[[  8  15 -11]
 [ 19  -2 -11]
 [  0  10  45]
 [-16 -11  -8]]
:
[[ 15 -11   8]
 [ -2 -11  19]
 [ 10  45   0]
 [-11  -8 -16]]

[[ 17  -3]
 [-14   6]
 [  3   6]
 [ 44  23]
 [  1  -7]
 [ -6  -3]
 [  2   9]]
:
[[ -3  17]
 [  6 -14]
 [  6   3]
 [ 23  44]
 [ -7   1]
 [ -3  -6]
 [  9   2]]

[[ -6  10]
 [-29  24]
 [ -2  37]
 [  2  21]
 [-36 -25]
 [-13 -24]
 [  3  12]
 [ 10 -13]
 [-14  26]
 [-46  10]
 [ 12  32]]
:
[[ 10  -6]
 [ 24 -29]
 [ 37  -2]
 [ 21   2]
 [-25 -36]
 [-24 -13]
 [ 12   3]
 [-13  10]
 [ 26 -14]
 [ 10 -46]
 [ 32  12]]

[[ -9  -5 -27  24 -21  -1]
 [-10  -6 -27  24 -21  -4]
 [-10  -7 -21  17 -16  -7]
 [ -3  -7  36 -39  31 -26]
 [  3  -1  31 -31  25 -11]
 [ -4   1 -40  40 -33  16]
 [ -4   0 -30  29 -25  10]
 [  1   6 -41  43 -35  25]
 [ -6  -3 -23  21 -17   2]]
:
[[ -5 -27  24 -21  -1  -9]
 [ -6 -27  24 -21  -4 -10]
 [ -7 -21  17 -16  -7 -10]
 [ -7  36 -39  31 -26  -3]
 [ -1  31 -31  25 -11   3]
 [  1 -40  40 -33  16  -4]
 [  0 -30  29 -25  10  -4]
 [  6 -41  43 -35  25   1]
 [ -3 -23  21 -17   2  -6]]

[[  0 -33   9   7  18]
 [ 13  14 -15  -5  -4]
 [  2  22  -1 -17 -13]
 [  7 -19  10 -18  10]
 [-19 -15  28  -7   1]
 [-12 -13  40 -44  -3]
 [  1 -36  40 -49  13]
 [ 11 -22  21 -42  10]
 [ 37  16 -17 -44  -2]
 [ 23  -7  -5 -25   8]
 [  7 -19  14 -23  10]]
:
[[-33   9   7  18   0]
 [ 14 -15  -5  -4  13]
 [ 22  -1 -17 -13   2]
 [-19  10 -18  10   7]
 [-15  28  -7   1 -19]
 [-13  40 -44  -3 -12]
 [-36  40 -49  13   1]
 [-22  21 -42  10  11]
 [ 16 -17 -44  -2  37]
 [ -7  -5 -25   8  23]
 [-19  14 -23  10   7]]

[[  5   3  -2   1  -1  -1  -2   0  -4   1  -1   0   4  -1]
 [ 48  20 -15   6  -9  -5 -25   2 -26  17  -3  -4  30 -13]
 [  8  10 -20  19   4   6  -4  10 -26 -23  -7  -8 -13 -16]
 [ 10  16 -21  10  -4  -1  -2   1 -32   3  -8  -3   5  -7]]
:
[[  3  -2   1  -1  -1  -2   0  -4   1  -1   0   4  -1   5]
 [ 20 -15   6  -9  -5 -25   2 -26  17  -3  -4  30 -13  48]
 [ 10 -20  19   4   6  -4  10 -26 -23  -7  -8 -13 -16   8]
 [ 16 -21  10  -4  -1  -2   1 -32   3  -8  -3   5  -7  10]]
---
[[ -3   6   0 -29 -34]
 [  4   5  -4  12   6]
 [ -6  16 -17  -5   2]
 [  5  -8  -4 -16  15]
 [ 11   2 -13  47  21]]
:
[[  4   5  -4]
 [ -6  16 -17]]

[[ 52 -26   1  16]
 [ -5   5  -2 -42]
 [  2   5  -4  -7]]
:
[[-5  5 -2]
 [ 2  5 -4]]

[[-15 -26  35  -4]
 [ -7   2   2  -4]
 [ 18 -47  -8   0]
 [-11  18 -29  29]]
:
[[ -7   2   2]
 [ 18 -47  -8]]

[[ 38   5 -15  13]
 [ 12   7  -4  12]
 [ 28 -36  -4  11]
 [-19   7  17  23]
 [-11   7   5   2]]
:
[[ 12   7  -4]
 [ 28 -36  -4]]

[[-17 -40  22 -15 -28]
 [-33  11 -32  10  37]
 [ 17  13  34   1  36]
 [ 42  38 -11   5 -45]]
:
[[-33  11 -32]
 [ 17  13  34]]

[[  2  23 -32]
 [-13 -10   2]
 [ 10  10 -49]
 [ -9  -5  15]
 [  4 -16  51]]
:
[[-13 -10   2]
 [ 10  10 -49]]

[[ 12  43   8   7]
 [ 32 -20 -21 -34]
 [ -5   0  15  40]
 [  3   3   3  25]
 [  1   0  12  31]]
:
[[ 32 -20 -21]
 [ -5   0  15]]
---
[[ 14 -48   2   3   5]
 [ -6  23  10   2  33]
 [-20 -29  -3  -2   6]
 [ 13 -26   1  -7  45]
 [  5  -2   8   8  33]]
:
[14 23 -3 -7 33]

[[-6 -5]
 [30  7]
 [ 9  6]
 [27  4]
 [40 -5]]
:
[-6  7]

[[ -3 -20]
 [  7 -40]]
:
[ -3 -40]

[[ -1  -5  31]
 [ 37  40  21]
 [-18   5 -25]
 [ 36 -29 -15]
 [ 34  -5 -20]]
:
[ -1  40 -25]

[[  7  12]
 [-38  23]
 [ 20  32]]
:
[ 7 23]

[[ -6  14  20  15   0]
 [-26 -14  29   8 -28]
 [ 15 -35  41 -20  -6]
 [ 26  -9 -24   6  22]
 [ 12 -36  45 -24  -5]]
:
[ -6 -14  41   6  -5]

[[ 15  40  11 -11]
 [ 12  32   9  -8]
 [-10 -11 -13  -3]
 [ 20  51  18 -11]
 [ 19 -24  39  32]]
:
[ 15  32 -13 -11]

[[-42 -13 -42  20 -50]
 [-23  43   6 -29 -49]
 [-15  28  18 -23   3]
 [  0   6  -6  -8  -7]]
:
[-42  43  18  -8]
---
[[-19  20]
 [ 10  -4]
 [-23  -6]
 [  4   6]
 [  4  -5]
 [ -4  28]
 [ 48   9]]
:
[[-23  -6]
 [  4  -5]
 [ 10  -4]
 [  4   6]
 [ 48   9]
 [-19  20]
 [ -4  28]]

[[-15  -8  13 -19 -15]
 [  0 -24   2  -2   5]
 [  8  44  -4  -9   0]
 [-21  19 -10  12  15]
 [ 14 -15  21  -5   9]
 [-32  30 -11  -2   4]]
:
[[  0 -24   2  -2   5]
 [ 14 -15  21  -5   9]
 [-15  -8  13 -19 -15]
 [-21  19 -10  12  15]
 [-32  30 -11  -2   4]
 [  8  44  -4  -9   0]]

[[ 20   3  50]
 [ 11  -7 -16]
 [-48   6 -27]
 [ 17  -5 -24]
 [-25  -3  -1]
 [-38   9  17]
 [-32  -6 -28]
 [ 16   7 -32]]
:
[[ 11  -7 -16]
 [-32  -6 -28]
 [ 17  -5 -24]
 [-25  -3  -1]
 [ 20   3  50]
 [-48   6 -27]
 [ 16   7 -32]
 [-38   9  17]]

[[ -3  -5   1  -1   5   3   8   3  -3   3]
 [ -7 -10   2   1   7   1  15  10  -8   8]
 [-13 -19 -41  27 -27 -42 -33  -9  31 -44]]
:
[[-13 -19 -41  27 -27 -42 -33  -9  31 -44]
 [ -7 -10   2   1   7   1  15  10  -8   8]
 [ -3  -5   1  -1   5   3   8   3  -3   3]]

[[ -9  37  -3  33  19]
 [-28 -21   5  15 -14]]
:
[[-28 -21   5  15 -14]
 [ -9  37  -3  33  19]]

[[  9   7  -2 -15  -9   4   2  14 -27 -15]
 [  8   0  -4   8 -29 -26  -8  -8   4 -29]
 [ 28  26  -9 -12   4  -9  -7   0   3  -8]
 [-13 -11   6  -4 -51 -25   1   6   2 -44]
 [-17  -7   9  -5  14  18   4   1   7   3]
 [-24  -5   2   9 -19   7  11   3  28  -6]]
:
[[-13 -11   6  -4 -51 -25   1   6   2 -44]
 [-17  -7   9  -5  14  18   4   1   7   3]
 [-24  -5   2   9 -19   7  11   3  28  -6]
 [  8   0  -4   8 -29 -26  -8  -8   4 -29]
 [  9   7  -2 -15  -9   4   2  14 -27 -15]
 [ 28  26  -9 -12   4  -9  -7   0   3  -8]]
